Below are the code and all the weights of a small trained network. Each question names an input and a target symbol and asks about switching units off, where a switched-off unit gives its printed mean instead of its output.

import numpy as np


def w(rows, s, z=0):
    codes = np.array(rows[::2]) - 128.0
    scale = np.full(codes.shape[1], s)
    scale[-1] = z or s
    return codes * scale


def softmax(a):
    e = np.exp(a - a.max(-1, keepdims=True))
    return e / e.sum(-1, keepdims=True)


def log_softmax(a):
    a = a - a.max(-1, keepdims=True)
    return a - np.log(np.exp(a).sum(-1, keepdims=True))


def net(x, mask):
    ids = ['αεηλμστφ'.index(c) for c in x.split()]
    T = len(ids)
    res = E[ids] + P[:T]
    u = 0
    for l in range(2):
        r = res
        for j in range(3):
            rows = slice(4 * j, 4 * j + 4)
            q, k, v = (r @ M[l][rows].T for M in (Q, K, V))
            z = softmax(np.where(np.tri(T) > 0, q @ k.T / 4**0.5, -1e9)) @ v
            o = O[l][rows]
            res = res + np.where(mask[u + j], z, o[:, -1]) @ o[:, :-1]
        u += 3
    return log_softmax(res[-1] @ U[:, :-1].T + U[:, -1])


Q, K, V, O = {}, {}, {}, {}
E = w([
[104,131,243,57,165,111],'α',
[93,176,132,127,55,160],'ε',
[159,2,168,96,180,44],'η',
[133,47,33,79,147,99],'λ',
[117,225,105,149,224,79],'μ',
[140,34,134,62,83,117],'σ',
[169,159,181,23,140,112],'τ',
[169,111,180,170,68,88],'φ',
],0.014)
P = w([
[137,157,127,138,139,6],'0',
[81,116,130,126,106,138],'1',
[87,173,129,84,114,25],'2',
[230,99,102,170,194,154],'3',
[86,74,127,105,187,143],'4',
[201,215,123,75,27,107],'5',
],0.012)
Q[0] = w([
[125,103,117,136,178,131],'L0H0',
[186,175,128,140,132,140],'L0H0',
[63,129,168,130,129,130],'L0H0',
[151,121,142,169,149,195],'L0H0',
[122,99,93,159,92,255],'L0H1',
[73,94,129,159,142,248],'L0H1',
[144,162,122,125,66,82],'L0H1',
[204,118,158,123,159,167],'L0H1',
[163,142,149,203,154,103],'L0H2',
[193,119,185,137,115,144],'L0H2',
[82,115,188,145,144,120],'L0H2',
[144,143,117,107,63,126],'L0H2',
],0.013)
K[0] = w([
[33,159,177,141,169,116],'L0H0',
[150,59,154,193,149,218],'L0H0',
[151,144,164,77,96,52],'L0H0',
[75,79,163,101,100,166],'L0H0',
[159,53,156,80,51,169],'L0H1',
[104,81,144,56,3,103],'L0H1',
[200,150,109,186,173,175],'L0H1',
[61,111,92,126,129,221],'L0H1',
[132,82,147,130,94,133],'L0H2',
[156,118,166,81,76,182],'L0H2',
[132,85,147,66,132,99],'L0H2',
[185,131,109,133,175,148],'L0H2',
],0.011)
V[0] = w([
[158,111,123,59,93,123],'L0H0',
[150,96,113,160,54,117],'L0H0',
[168,26,104,80,179,100],'L0H0',
[59,135,199,88,157,185],'L0H0',
[138,198,255,181,103,140],'L0H1',
[159,118,190,49,118,134],'L0H1',
[114,103,120,153,85,70],'L0H1',
[102,42,235,130,171,88],'L0H1',
[252,108,125,98,62,168],'L0H2',
[100,65,141,143,36,153],'L0H2',
[171,155,132,195,94,105],'L0H2',
[151,199,111,173,178,158],'L0H2',
],0.0088)
O[0] = w([
[86,174,187,167,154,85,177],'L0H0',
[137,75,219,71,160,72,74],'L0H0',
[144,127,207,204,119,158,255],'L0H0',
[151,155,58,137,53,111,63],'L0H0',
[177,98,54,40,83,63,122],'L0H1',
[169,236,114,176,106,76,173],'L0H1',
[123,155,255,29,114,165,178],'L0H1',
[220,157,149,139,25,160,236],'L0H1',
[81,81,133,100,208,16,72],'L0H2',
[115,116,172,95,80,87,17],'L0H2',
[197,128,141,55,148,84,104],'L0H2',
[183,116,74,107,206,189,48],'L0H2',
],0.0071,0.005)
Q[1] = w([
[132,139,171,255,58,69],'L1H0',
[199,83,32,138,74,127],'L1H0',
[157,196,157,203,139,83],'L1H0',
[100,72,59,90,167,221],'L1H0',
[168,170,146,39,128,96],'L1H1',
[174,98,183,151,77,130],'L1H1',
[140,167,160,135,109,54],'L1H1',
[96,119,210,163,140,73],'L1H1',
[248,127,147,137,155,186],'L1H2',
[74,156,149,50,93,96],'L1H2',
[247,113,89,126,151,172],'L1H2',
[72,170,98,140,19,92],'L1H2',
],0.0075)
K[1] = w([
[173,120,148,167,151,107],'L1H0',
[87,138,95,170,53,93],'L1H0',
[213,154,131,170,168,140],'L1H0',
[41,127,127,115,131,158],'L1H0',
[157,131,162,136,187,123],'L1H1',
[136,138,196,130,110,92],'L1H1',
[165,144,157,104,159,88],'L1H1',
[155,100,185,94,72,116],'L1H1',
[120,93,134,145,120,219],'L1H2',
[152,168,70,254,204,52],'L1H2',
[188,60,141,75,116,234],'L1H2',
[209,155,132,139,195,60],'L1H2',
],0.008)
V[1] = w([
[191,100,91,161,91,143],'L1H0',
[37,156,118,125,84,128],'L1H0',
[158,106,61,67,154,190],'L1H0',
[57,111,122,92,151,226],'L1H0',
[142,163,174,96,87,94],'L1H1',
[154,235,172,59,58,157],'L1H1',
[24,118,168,52,127,162],'L1H1',
[125,44,94,116,95,117],'L1H1',
[191,149,199,140,176,85],'L1H2',
[144,2,89,186,130,94],'L1H2',
[48,155,125,130,77,203],'L1H2',
[123,168,59,114,185,131],'L1H2',
],0.0079)
O[1] = w([
[165,136,154,120,98,154,125],'L1H0',
[95,55,133,120,99,140,96],'L1H0',
[142,158,110,72,109,135,35],'L1H0',
[107,101,155,143,130,207,22],'L1H0',
[79,145,169,136,118,117,223],'L1H1',
[67,161,76,119,138,156,245],'L1H1',
[76,133,66,137,106,111,94],'L1H1',
[114,114,129,132,97,81,61],'L1H1',
[193,254,137,157,157,107,224],'L1H2',
[143,66,168,140,117,203,40],'L1H2',
[55,128,118,133,45,112,102],'L1H2',
[54,168,117,219,161,134,64],'L1H2',
],0.007,0.011)
U = w([
[32,136,181,185,183,158,108],'α',
[138,171,59,146,18,134,77],'ε',
[42,84,81,73,138,52,251],'η',
[148,109,82,131,148,164,204],'λ',
[99,167,43,224,200,77,134],'μ',
[181,133,173,137,85,183,92],'σ',
[130,125,158,2,197,138,65],'τ',
[65,115,153,177,94,55,128],'φ',
],0.0068,0.0031)

Each question gives the input, a string of symbols that net reads in full, and the target symbol t.
The units are the heads (4 rows each of Q, K, V and O). Each row of codes is followed by its name. A weight is (code - 128) times the scale printed after its matrix; where a second scale follows, it is the last column's (O and U).
mask holds one flag per head, layer by layer. A switched-off head (its flag False) gives its mean, the last column of its rows in O, instead of its output. The means were averaged over made-up inputs and are rounded, as every weight is.
A unit's drop is (log p(t) with every unit on - log p(t) with that unit switched off) / (log p(t) with every unit on - log p(t) with every unit switched off).
The circuit of an input: a set's keep is (log p(t) with only the set's units on - log p(t) with every unit switched off) / (log p(t) with every unit on - log p(t) with every unit switched off). Starting from all 6 units, units are removed one at a time, each time the one whose removal leaves the highest keep (on an exact tie, the one counted first), for as long as the keep stays at least 0.8.
units of the circuit, in order: the units of the circuit, biggest drop first
most important unit: the unit with the biggest drop
which heads matter: for each layer, one digit per head in row order, 1 if its drop is at least 0.15 and else 0, layers parted by /
input λ η λ σ λ, target α: units of the circuit, in order : (L0H1 L0H0)
input τ τ α λ ε ε, target α: units of the circuit, in order : (L0H1)
input λ τ α, target α: units of the circuit, in order : (L0H1 L1H0)
input σ λ λ λ η τ, target α: which heads matter : 010 / 000
input σ μ λ, target λ: units of the circuit, in order : (L0H2 L0H1 L1H0 L1H1)
input φ η σ, target τ: units of the circuit, in order : (L1H2 L0H0)
input φ σ α, target τ: which heads matter : 110 / 001
input ε σ λ τ ε σ, target μ: units of the circuit, in order : (L0H1 L0H2)
input μ ε μ α, target η: units of the circuit, in order : (L1H2 L0H0)
input φ σ λ λ σ, target α: units of the circuit, in order : (L0H1 L0H0)
input η μ τ σ η α, target α: units of the circuit, in order : (L0H0 L0H1 L1H2)
input τ α φ τ λ ε, target μ: units of the circuit, in order : (L0H2 L0H1)
input α α τ α, target ε: which heads matter : 110 / 000
input τ φ φ, target μ: most important unit : L1H2
input α λ τ, target ε: which heads matter : 010 / 000
input σ λ λ σ ε, target α: which heads matter : 110 / 100
input φ α η τ α, target σ: which heads matter : 010 / 001
input α φ ε, target ε: which heads matter : 010 / 000
input τ φ φ ε, target τ: which heads matter : 111 / 000
input λ λ η, target α: units of the circuit, in order : (L0H1)
input λ ε α τ α ε, target μ: which heads matter : 011 / 000
input η α η σ σ, target σ: units of the circuit, in order : (L0H0 L0H1)
input ε α τ σ, target ε: units of the circuit, in order : (L0H1 L0H0 L1H0)
input τ η α λ ε φ, target α: which heads matter : 110 / 000
input α ε α α φ, target ε: which heads matter : 110 / 000
input λ φ σ φ τ λ, target τ: which heads matter : 101 / 001
